Below are the code and all the weights of a small trained network. Each question names an input and a target symbol and asks about switching units off, where a switched-off unit gives its printed mean instead of its output.

import numpy as np


def w(rows, s, z=0):
    codes = np.array(rows[::2]) - 128.0
    scale = np.full(codes.shape[1], s)
    scale[-1] = z or s
    return codes * scale


def f(y):
    return y / 2 * (1 + np.tanh(0.7978845608 * (y + 0.044715 * y**3)))


def softmax(a):
    e = np.exp(a - a.max(-1, keepdims=True))
    return e / e.sum(-1, keepdims=True)


def log_softmax(a):
    a = a - a.max(-1, keepdims=True)
    return a - np.log(np.exp(a).sum(-1, keepdims=True))


def net(x, mask):
    ids = ['βεηλξτψ'.index(c) for c in x.split()]
    T = len(ids)
    res = E[ids] + P[:T]
    r = res
    for j in range(2):
        rows = slice(4 * j, 4 * j + 4)
        q, k, v = (r @ M[0][rows].T for M in (Q, K, V))
        z = softmax(np.where(np.tri(T) > 0, q @ k.T / 4**0.5, -1e9)) @ v
        o = O[0][rows]
        res = res + np.where(mask[j], z, o[:, -1]) @ o[:, :-1]
    y = f(res @ A[0][:, :-1].T + A[0][:, -1])
    res = res + np.where(mask[2:14], y, B[0][:, -1]) @ B[0][:, :-1]
    return log_softmax(res[-1] @ U[:, :-1].T + U[:, -1])


Q, K, V, O, A, B = {}, {}, {}, {}, {}, {}
E = w([
[112,125,178,200,133,156,82,68],'β',
[203,129,118,84,96,112,131,53],'ε',
[129,45,177,166,139,151,121,162],'η',
[131,57,52,104,123,91,108,83],'λ',
[66,83,174,76,103,226,107,89],'ξ',
[102,135,87,106,92,224,87,144],'τ',
[164,8,129,95,138,107,211,92],'ψ',
],0.015)
P = w([
[1,168,135,124,220,192,134,89],'0',
[195,118,127,168,101,147,101,104],'1',
[181,116,140,170,99,141,95,117],'2',
[183,95,130,176,87,129,88,107],'3',
[146,147,160,147,117,90,172,139],'4',
[149,133,152,147,110,80,174,106],'5',
[127,127,147,148,107,77,175,93],'6',
[117,133,105,169,74,93,175,109],'7',
[124,118,123,183,78,94,178,91],'8',
[120,121,122,182,68,93,178,100],'9',
],0.0085)
Q[0] = w([
[40,144,133,189,120,174,192,234],'h1',
[13,145,96,216,109,190,149,117],'h1',
[245,147,102,72,127,37,115,116],'h1',
[2,81,127,210,134,162,198,167],'h1',
[104,175,77,121,134,116,132,139],'h2',
[97,177,124,148,152,130,117,155],'h2',
[76,184,122,121,183,106,159,198],'h2',
[140,153,160,92,192,103,138,109],'h2',
],0.015)
K[0] = w([
[66,209,164,177,99,237,35,95],'h1',
[119,194,134,110,156,234,147,140],'h1',
[183,78,173,138,95,44,147,114],'h1',
[5,175,97,165,123,182,122,117],'h1',
[107,117,153,124,113,131,128,138],'h2',
[133,88,117,167,108,125,169,114],'h2',
[157,135,114,157,80,114,105,154],'h2',
[145,94,125,134,78,154,111,143],'h2',
],0.017)
V[0] = w([
[86,112,150,66,133,105,121,141],'h1',
[115,135,136,177,182,168,129,102],'h1',
[122,150,180,182,71,86,138,110],'h1',
[160,119,126,125,181,97,110,79],'h1',
[119,48,162,220,188,72,190,183],'h2',
[141,123,94,182,96,81,124,31],'h2',
[109,90,143,46,180,152,212,151],'h2',
[167,152,250,156,141,112,133,107],'h2',
],0.011)
O[0] = w([
[94,99,139,122,169,153,111,183,132],'h1',
[180,146,151,126,183,45,105,92,226],'h1',
[171,188,138,190,112,176,155,121,17],'h1',
[31,105,159,171,131,92,124,131,76],'h1',
[141,95,176,36,142,129,146,124,3],'h2',
[158,143,117,186,154,75,120,70,98],'h2',
[237,139,148,135,143,124,144,207,167],'h2',
[170,110,134,184,249,227,139,98,56],'h2',
],0.011,0.0064)
A[0] = w([
[128,109,87,155,102,137,189,155,125],'n1',
[163,114,138,170,174,219,64,156,120],'n2',
[98,201,164,178,91,81,189,187,62],'n3',
[97,232,96,148,139,97,52,128,44],'n4',
[216,126,176,52,156,106,75,137,86],'n5',
[122,103,130,161,201,140,115,125,35],'n6',
[188,146,159,70,144,81,65,102,123],'n7',
[107,92,133,108,153,118,115,219,86],'n8',
[78,40,164,167,102,82,221,114,63],'n9',
[117,153,65,46,123,138,223,1,88],'n10',
[123,77,165,213,146,100,153,121,163],'n11',
[140,194,196,123,114,157,141,187,4],'n12',
],0.009,0.012)
B[0] = w([
[178,99,150,40,207,107,82,87,159],'n1',
[139,124,89,175,74,182,239,131,176],'n2',
[69,78,128,117,202,86,92,150,139],'n3',
[183,103,131,154,137,153,52,32,167],'n4',
[155,153,125,142,183,97,128,52,212],'n5',
[106,71,203,131,85,73,130,194,131],'n6',
[71,86,106,131,211,141,99,141,243],'n7',
[125,174,107,75,109,97,133,145,155],'n8',
[224,152,146,156,162,160,71,81,163],'n9',
[133,113,197,191,94,112,97,190,144],'n10',
[125,159,86,90,109,172,139,166,253],'n11',
[18,137,10,131,253,163,185,201,120],'n12',
],0.011,0.0053)
U = w([
[115,129,123,216,152,146,65,142,72],'β',
[140,212,32,85,100,147,130,130,57],'ε',
[81,56,159,89,97,187,144,122,219],'η',
[147,174,156,123,78,80,76,137,213],'λ',
[138,156,93,135,171,97,131,254,117],'ξ',
[89,71,57,109,133,100,64,144,51],'τ',
[168,116,131,86,143,126,107,129,5],'ψ',
],0.0054,0.0027)

Each question gives the input, a string of symbols that net reads in full, and the target symbol t.
The units are the heads (4 rows each of Q, K, V and O) and the neurons (one row each of A and B). Each row of codes is followed by its name. A weight is (code - 128) times the scale printed after its matrix; where a second scale follows, it is the last column's (O, A, B and U).
mask holds one flag per unit, heads first, then neurons. A switched-off unit (its flag False) gives its mean, the last column of its rows in O or B, instead of its output. The means were averaged over made-up inputs and are rounded, as every weight is.
A unit's drop is (log p(t) with every unit on - log p(t) with that unit switched off) / (log p(t) with every unit on - log p(t) with every unit switched off).
unit that matters most: the unit with the biggest drop
top k neurons: the k neurons with the biggest drops, biggest first
which heads matter: for each layer, one digit per head in row order, 1 if its drop is at least 0.15 and else 0, layers parted by /
drop of u: that unit's drop, to one decimal
input β η ε τ β λ, target β: unit that matters most -> h2
input β β β τ ψ, target β: which heads matter -> 01
input β ε τ ε, target β: which heads matter -> 01
input β β ξ β, target η: top 2 neurons -> [n2; n6]
input ξ τ τ, target ξ: which heads matter -> 11
input ψ τ τ τ, target ψ: top 2 neurons -> [n5; n11]
input ε τ ε τ η β ξ τ η, target ε: top 2 neurons -> [n11; n7]
input ξ η τ τ ε, target ξ: top 2 neurons -> [n3; n4]
input η τ τ ε η ψ β λ, target η: which heads matter -> 11
input β τ ε η τ τ τ τ β λ, target β: top 2 neurons -> [n10; n9]
input ξ ξ β, target ξ: which heads matter -> 11
input ε τ β τ ε λ τ τ β, target ε: which heads matter -> 11
input τ λ τ λ β, target τ: drop of h1 -> 0.6
input ξ η η, target ξ: drop of h2 -> 0.4
input β η η τ τ τ ε β β ξ, target β: drop of h2 -> 0.7
input ε β ξ, target ε: top neuron -> [n2]
input β τ τ τ λ β β τ, target β: drop of h1 -> 0.3
